Below are the code and all the weights of a small trained network. Each question names an input and a class and asks about switching units off, where a switched-off unit gives its printed mean instead of its output.

import numpy as np


def w(rows, s, z=0):
    codes = np.array(rows[::2]) - 128.0
    scale = np.full(codes.shape[1], s)
    scale[-1] = z or s
    return codes * scale


def f(y):
    return np.maximum(y, 0)


def log_softmax(a):
    a = a - a.max(-1, keepdims=True)
    return a - np.log(np.exp(a).sum(-1, keepdims=True))


def net(x, mask):
    res = np.array(x, float).reshape(1, 8) / 4 @ E
    y = f(res @ A[0][:, :-1].T + A[0][:, -1])
    res = res + np.where(mask, y, B[0][:, -1]) @ B[0][:, :-1]
    return log_softmax(res[-1] @ U[:, :-1].T + U[:, -1])


A, B = {}, {}
E = w([
[26,182,147,187,102,153,156,251,119,144,153,168],'x0',
[129,129,127,127,128,127,127,127,127,127,127,128],'x1',
[129,130,128,127,128,128,128,129,129,129,129,127],'x2',
[79,35,43,61,195,170,103,150,147,110,124,83],'x3',
[128,130,126,127,127,129,129,127,130,127,129,128],'x4',
[128,126,129,128,127,127,128,128,130,129,127,129],'x5',
[128,127,128,127,127,129,128,127,131,126,130,128],'x6',
[127,131,15,136,31,22,112,125,129,159,133,168],'x7',
],0.015)
A[0] = w([
[141,164,116,180,132,104,137,99,113,122,116,141,121],'N1',
[108,123,51,112,154,190,132,123,121,133,135,125,146],'N2',
[107,126,98,141,104,157,110,70,123,146,128,121,98],'N3',
[131,125,213,114,164,197,132,125,127,104,127,113,253],'N4',
[163,112,91,128,146,78,126,119,111,144,132,132,111],'N5',
[89,126,165,89,109,124,116,123,128,112,121,150,124],'N6',
[152,129,135,109,147,149,124,125,130,149,130,145,119],'N7',
[118,117,156,151,138,126,125,142,114,143,131,106,112],'N8',
[233,180,204,112,85,83,133,45,119,128,138,116,206],'N9',
[38,126,68,109,150,168,133,191,108,135,132,120,40],'N10',
[119,137,9,121,47,23,130,144,132,129,128,140,140],'N11',
[121,79,153,105,135,156,137,101,121,118,148,124,143],'N12',
[25,109,62,103,146,167,132,249,124,119,133,122,15],'N13',
[61,124,166,124,81,132,130,207,157,118,138,145,140],'N14',
[105,228,174,150,54,147,156,176,160,120,148,139,105],'N15',
[142,129,127,115,111,108,129,145,115,131,139,133,96],'N16',
[103,121,129,104,119,145,126,104,138,118,112,133,123],'N17',
[127,191,197,161,113,94,141,159,110,131,115,147,143],'N18',
[157,35,38,45,191,148,125,85,119,129,125,89,105],'N19',
[132,148,113,153,101,97,133,136,132,123,124,121,78],'N20',
[194,121,178,112,106,100,135,68,120,143,127,144,180],'N21',
],0.016,0.012)
B[0] = w([
[120,157,157,127,88,105,124,80,124,121,117,127,160],'N1',
[129,114,92,95,180,134,122,111,151,124,89,130,177],'N2',
[139,134,93,124,151,121,127,133,148,138,124,132,143],'N3',
[126,143,243,128,215,152,127,134,120,130,128,124,218],'N4',
[124,129,58,114,144,145,146,149,137,142,114,124,164],'N5',
[118,104,143,137,132,103,103,155,126,152,111,127,135],'N6',
[106,115,154,120,124,119,128,130,129,148,122,116,142],'N7',
[115,114,121,153,143,118,122,165,149,139,146,145,140],'N8',
[123,62,131,254,128,155,124,90,155,118,61,131,235],'N9',
[140,79,135,221,136,133,134,89,152,115,88,125,182],'N10',
[123,116,6,109,32,105,122,126,126,119,148,133,252],'N11',
[135,149,183,82,119,110,129,94,140,115,94,121,165],'N12',
[138,73,113,255,150,153,131,64,158,122,52,133,203],'N13',
[128,190,185,146,57,114,123,133,119,148,149,128,188],'N14',
[117,185,165,46,66,109,127,165,114,131,177,111,202],'N15',
[144,140,113,135,122,119,144,118,141,123,157,116,140],'N16',
[113,110,150,102,124,132,175,119,148,146,140,143,141],'N17',
[145,150,106,168,157,136,133,230,101,136,185,143,191],'N18',
[121,157,124,11,136,114,122,189,99,128,196,131,243],'N19',
[127,127,146,93,51,136,120,96,116,134,118,125,153],'N20',
[137,124,117,184,154,134,137,58,141,134,79,117,196],'N21',
],0.024,0.037)
U = w([
[132,131,183,199,194,203,158,98,153,121,86,111,240],'0',
[128,102,21,187,68,117,145,58,168,116,98,142,202],'1',
[117,231,199,157,144,158,161,195,83,155,201,137,79],'2',
[113,208,69,133,31,79,150,138,98,147,204,159,3],'3',
[125,127,142,14,233,169,144,130,121,119,143,86,73],'4',
[120,108,1,16,134,100,134,123,129,119,165,120,51],'5',
],0.0073,0.0034)

Each question gives the input, the list of numbers given to net, and the class t.
The units are the neurons (one row each of A and B). Each row of codes is followed by its name. A weight is (code - 128) times the scale printed after its matrix; where a second scale follows, it is the last column's (A, B and U).
mask holds one flag per neuron, in row order. A switched-off neuron (its flag False) gives its mean, the last column of its row in B, instead of its output. The means were averaged over made-up inputs and are rounded, as every weight is.
A unit's drop is (log p(t) with every unit on - log p(t) with that unit switched off) / (log p(t) with every unit on - log p(t) with every unit switched off).
The circuit of an input: a set's keep is (log p(t) with only the set's units on - log p(t) with every unit switched off) / (log p(t) with every unit on - log p(t) with every unit switched off). Starting from the 12 units with the biggest drops (on a tie, the unit counted first), units are removed one at a time, each time the one whose removal leaves the highest keep (on an exact tie, the one counted first), for as long as the keep stays at least 0.8.
units of the circuit, in order: the units of the circuit, biggest drop first
most important unit: the unit with the biggest drop
k most important neurons: the k neurons with the biggest drops, biggest first
drop of u: that unit's drop, to one decimal
input [2,7,-3,-7,1,-8,-4,-3], class 2: most important unit -> N15
input [-7,7,-7,1,3,2,-1,6], class 5: 2 most important neurons -> (N19, N13)
input [7,-2,8,0,-4,6,1,8], class 3: 2 most important neurons -> (N15, N9)
input [-4,-8,-7,0,-1,0,1,-1], class 0: 2 most important neurons -> (N11, N15)
input [-8,-4,4,1,-4,6,8,1], class 5: 3 most important neurons -> (N19, N4, N13)
input [-6,-8,-7,1,-1,8,-3,4], class 5: 2 most important neurons -> (N19, N13)
input [1,-7,8,-8,-7,6,-1,-5], class 2: 3 most important neurons -> (N15, N18, N13)
input [1,-5,-2,-7,-6,-7,-7,6], class 3: 2 most important neurons -> (N15, N13)
input [3,-4,8,1,4,-7,8,0], class 0: 2 most important neurons -> (N11, N19)
input [1,1,-3,-8,0,-1,-6,-3], class 2: 3 most important neurons -> (N15, N18, N13)
input [-6,2,2,-5,2,0,-7,-1], class 0: drop of N11 -> 1.3
input [7,2,-6,-8,2,7,1,3], class 3: drop of N21 -> 0.0
input [-7,4,-8,-5,6,4,7,-1], class 0: drop of N11 -> 1.3
input [-1,1,-3,6,-1,1,-8,-8], class 4: units of the circuit, in order -> (N19)
